Here is a tiny trained network, its code and every weight. The questions are about switching its units off for an input and a target symbol, where a switched-off unit gives its printed mean instead of its output.

import numpy as np


def w(rows, s, z=0):
    codes = np.array(rows[::2]) - 128.0
    scale = np.full(codes.shape[1], s)
    scale[-1] = z or s
    return codes * scale


def norm(h):
    return h / np.sqrt((h * h).mean(-1, keepdims=True) + 1e-5)


def f(y):
    return np.maximum(y, 0)


def softmax(a):
    e = np.exp(a - a.max(-1, keepdims=True))
    return e / e.sum(-1, keepdims=True)


def log_softmax(a):
    a = a - a.max(-1, keepdims=True)
    return a - np.log(np.exp(a).sum(-1, keepdims=True))


def net(x, mask):
    ids = ['Θαβμπφ'.index(c) for c in x.split()]
    T = len(ids)
    res = E[ids] + P[:T]
    u = 0
    for l in range(3):
        r = norm(res)
        for j in range(2):
            rows = slice(2 * j, 2 * j + 2)
            q, k, v = (r @ M[l][rows].T for M in (Q, K, V))
            z = softmax(np.where(np.tri(T) > 0, q @ k.T / 2**0.5, -1e9)) @ v
            o = O[l][rows]
            res = res + np.where(mask[u + j], z, o[:, -1]) @ o[:, :-1]
        u += 2
        y = f(norm(res) @ A[l][:, :-1].T + A[l][:, -1])
        res = res + np.where(mask[u : u + 4], y, B[l][:, -1]) @ B[l][:, :-1]
        u += 4
    return log_softmax(norm(res)[-1] @ U[:, :-1].T + U[:, -1])


Q, K, V, O, A, B = {}, {}, {}, {}, {}, {}
E = w([
[164,155,161,164,112,81,111],'Θ',
[163,55,7,127,187,138,95],'α',
[189,74,146,129,95,73,170],'β',
[115,93,160,187,83,112,188],'μ',
[103,77,168,145,45,155,145],'π',
[92,155,99,125,110,170,104],'φ',
],0.017)
P = w([
[140,90,152,206,214,103,111],'0',
[95,254,138,194,122,100,221],'1',
[122,112,182,122,51,171,149],'2',
[90,134,142,89,61,178,122],'3',
[93,137,128,87,81,185,135],'4',
[82,134,123,78,100,185,144],'5',
[72,148,115,75,116,197,146],'6',
[76,153,118,66,136,209,153],'7',
],0.0076)
Q[0] = w([
[74,136,87,123,115,186,116],'0.h1',
[166,81,131,67,124,2,205],'0.h1',
[215,110,132,147,36,143,155],'0.h2',
[85,46,134,176,146,196,161],'0.h2',
],0.006)
K[0] = w([
[76,56,106,121,74,103,109],'0.h1',
[92,65,217,135,101,130,138],'0.h1',
[185,141,253,115,145,100,197],'0.h2',
[167,58,49,252,140,219,174],'0.h2',
],0.0051)
V[0] = w([
[2,115,197,108,180,123,130],'0.h1',
[188,160,226,149,202,105,63],'0.h1',
[177,65,32,102,81,41,192],'0.h2',
[191,99,194,108,19,116,176],'0.h2',
],0.0054)
O[0] = w([
[208,133,143,229,130,112,30,143],'0.h1',
[108,46,56,208,171,7,112,70],'0.h1',
[253,210,68,117,133,213,174,139],'0.h2',
[109,158,135,128,133,189,30,253],'0.h2',
],0.0064)
A[0] = w([
[77,185,174,195,191,154,192,38],'0.n1',
[73,107,223,247,85,118,139,96],'0.n2',
[1,134,119,236,115,115,37,2],'0.n3',
[111,197,158,137,151,33,50,43],'0.n4',
],0.0055,0.0019)
B[0] = w([
[56,196,135,37,22,176,175,151],'0.n1',
[90,192,57,2,125,230,79,253],'0.n2',
[200,53,133,89,204,203,237,179],'0.n3',
[203,211,116,102,200,56,182,146],'0.n4',
],0.0053,0.007)
Q[1] = w([
[106,81,104,155,121,167,64],'1.h1',
[136,138,87,171,191,90,171],'1.h1',
[166,80,121,48,255,131,122],'1.h2',
[93,88,135,155,115,159,164],'1.h2',
],0.0074)
K[1] = w([
[85,108,119,188,130,127,106],'1.h1',
[157,191,114,28,254,135,117],'1.h1',
[189,136,94,45,181,105,169],'1.h2',
[95,101,89,151,133,100,163],'1.h2',
],0.0079)
V[1] = w([
[114,27,211,178,103,210,76],'1.h1',
[168,180,106,4,158,75,58],'1.h1',
[212,176,87,143,189,186,236],'1.h2',
[78,92,1,40,155,156,170],'1.h2',
],0.0048)
O[1] = w([
[139,136,116,132,148,90,175,255],'1.h1',
[188,156,144,104,154,163,250,58],'1.h1',
[91,131,103,108,75,130,133,149],'1.h2',
[115,194,199,144,145,102,179,175],'1.h2',
],0.011,0.0053)
A[1] = w([
[106,182,104,74,76,73,174,176],'1.n1',
[153,169,253,92,81,56,79,150],'1.n2',
[161,15,54,180,150,72,88,149],'1.n3',
[142,20,89,65,193,135,38,1],'1.n4',
],0.007,0.00057)
B[1] = w([
[167,36,135,144,142,159,2,254],'1.n1',
[138,176,51,236,221,139,167,245],'1.n2',
[96,180,157,198,55,91,124,163],'1.n3',
[176,124,123,230,160,88,65,182],'1.n4',
],0.0086,0.0029)
Q[2] = w([
[103,135,132,28,172,168,161],'2.h1',
[249,115,91,66,174,73,131],'2.h1',
[92,182,155,10,75,176,122],'2.h2',
[242,156,113,136,195,127,160],'2.h2',
],0.011)
K[2] = w([
[103,121,156,118,254,126,205],'2.h1',
[216,218,61,30,110,197,112],'2.h1',
[25,31,161,101,136,36,73],'2.h2',
[159,156,118,54,21,226,101],'2.h2',
],0.008)
V[2] = w([
[208,71,201,219,218,115,108],'2.h1',
[111,56,94,180,208,254,17],'2.h1',
[114,185,133,177,191,148,198],'2.h2',
[40,112,233,51,183,109,89],'2.h2',
],0.007)
O[2] = w([
[183,40,155,106,255,187,172,174],'2.h1',
[210,70,207,130,130,172,50,247],'2.h1',
[133,174,201,210,200,84,97,125],'2.h2',
[71,137,196,111,133,149,146,119],'2.h2',
],0.0096,0.012)
A[2] = w([
[160,127,78,86,105,117,130,143],'2.n1',
[114,106,121,129,160,144,165,1],'2.n2',
[155,149,98,252,136,76,93,161],'2.n3',
[116,132,128,78,116,156,158,151],'2.n4',
],0.019,0.0028)
B[2] = w([
[155,130,205,101,156,125,167,161],'2.n1',
[63,95,101,128,115,147,80,151],'2.n2',
[142,190,87,254,179,130,121,254],'2.n3',
[118,132,81,138,114,42,162,188],'2.n4',
],0.016,0.0077)
U = w([
[16,165,220,124,172,123,155,4],'Θ',
[158,161,95,46,110,111,232,251],'α',
[160,179,61,219,154,109,91,199],'β',
[213,67,181,76,174,186,89,75],'μ',
[46,54,2,99,153,162,126,57],'π',
[105,158,102,88,14,97,17,187],'φ',
],0.0072,0.0018)

Each question gives the input, a string of symbols that net reads in full, and the target symbol t.
The units are the heads (2 rows each of Q, K, V and O) and the neurons (one row each of A and B). Each row of codes is followed by its name. A weight is (code - 128) times the scale printed after its matrix; where a second scale follows, it is the last column's (O, A, B and U).
mask holds one flag per unit, layer by layer, with each layer's heads first. A switched-off unit (its flag False) gives its mean, the last column of its rows in O or B, instead of its output. The means were averaged over made-up inputs and are rounded, as every weight is.
A unit's drop is (log p(t) with every unit on - log p(t) with that unit switched off) / (log p(t) with every unit on - log p(t) with every unit switched off).
The circuit of an input: a set's keep is (log p(t) with only the set's units on - log p(t) with every unit switched off) / (log p(t) with every unit on - log p(t) with every unit switched off). Starting from the 12 units with the biggest drops (on a tie, the unit counted first), units are removed one at a time, each time the one whose removal leaves the highest keep (on an exact tie, the one counted first), for as long as the keep stays at least 0.8.
circuit, biggest first: the units of the circuit, biggest drop first
unit that matters most: the unit with the biggest drop
top k neurons: the k neurons with the biggest drops, biggest first
k most important neurons of layer l: the k neurons of layer l with the biggest drops, biggest first
which heads matter: for each layer, one digit per head in row order, 1 if its drop is at least 0.15 and else 0, layers parted by /
drop of u: that unit's drop, to one decimal
input μ α μ Θ Θ α, target μ: circuit, biggest first : [2.n3, 2.n1]
input π μ β β β, target α: circuit, biggest first : [2.h1, 2.n3]
input Θ π Θ Θ Θ π π, target π: circuit, biggest first : [0.h1, 2.h1, 1.n3, 2.n2]
input β Θ μ π β π, target α: top 3 neurons : [0.n2, 2.n1, 1.n3]
input β μ π Θ Θ, target μ: 2 most important neurons of layer 2 : [2.n1, 2.n3]
input β π π π Θ π μ, target α: unit that matters most : 0.n2
input Θ α π π α μ π φ, target π: top 2 neurons : [1.n3, 2.n3]
input φ α μ π φ, target Θ: circuit, biggest first : [0.h2, 2.h2, 1.h2, 2.n3]
input Θ μ μ, target π: top 2 neurons : [0.n2, 1.n3]
input π Θ π Θ π π μ Θ, target α: 2 most important neurons of layer 2 : [2.n4, 2.n3]
input φ π α π φ, target Θ: which heads matter : 01 / 01 / 11
input α π μ π, target β: which heads matter : 01 / 01 / 01
input Θ φ φ μ Θ, target μ: top 2 neurons : [1.n1, 0.n3]
input π π φ α π μ π α, target μ: 2 most important neurons of layer 1 : [1.n4, 1.n2]
input π π π α π φ, target μ: top neuron : [0.n2]
input Θ π α π φ α β μ, target π: 3 most important neurons of layer 2 : [2.n2, 2.n3, 2.n4]
input π π Θ π μ, target μ: which heads matter : 00 / 00 / 10
input α α π π π α Θ π, target β: which heads matter : 01 / 11 / 11
input β Θ μ μ Θ π π Θ, target α: which heads matter : 10 / 10 / 10
input μ φ α α π β π, target φ: unit that matters most : 0.h1
input π Θ Θ Θ π φ, target μ: which heads matter : 00 / 00 / 10
input β π π α π π φ π, target α: 2 most important neurons of layer 2 : [2.n1, 2.n3]
input Θ μ μ π φ μ φ, target π: top 3 neurons : [1.n3, 0.n2, 2.n3]
input μ π π π, target φ: which heads matter : 00 / 00 / 10
input Θ π π π, target π: top 2 neurons : [0.n2, 1.n3]
input φ π μ, target Θ: drop of 0.h2 : 1.2
input φ Θ π φ μ, target Θ: most important neuron of layer 0 : [0.n3]
input β π π π β π μ, target α: drop of 0.h1 : 0.1
input φ π π μ Θ π, target Θ: drop of 0.h2 : 1.2
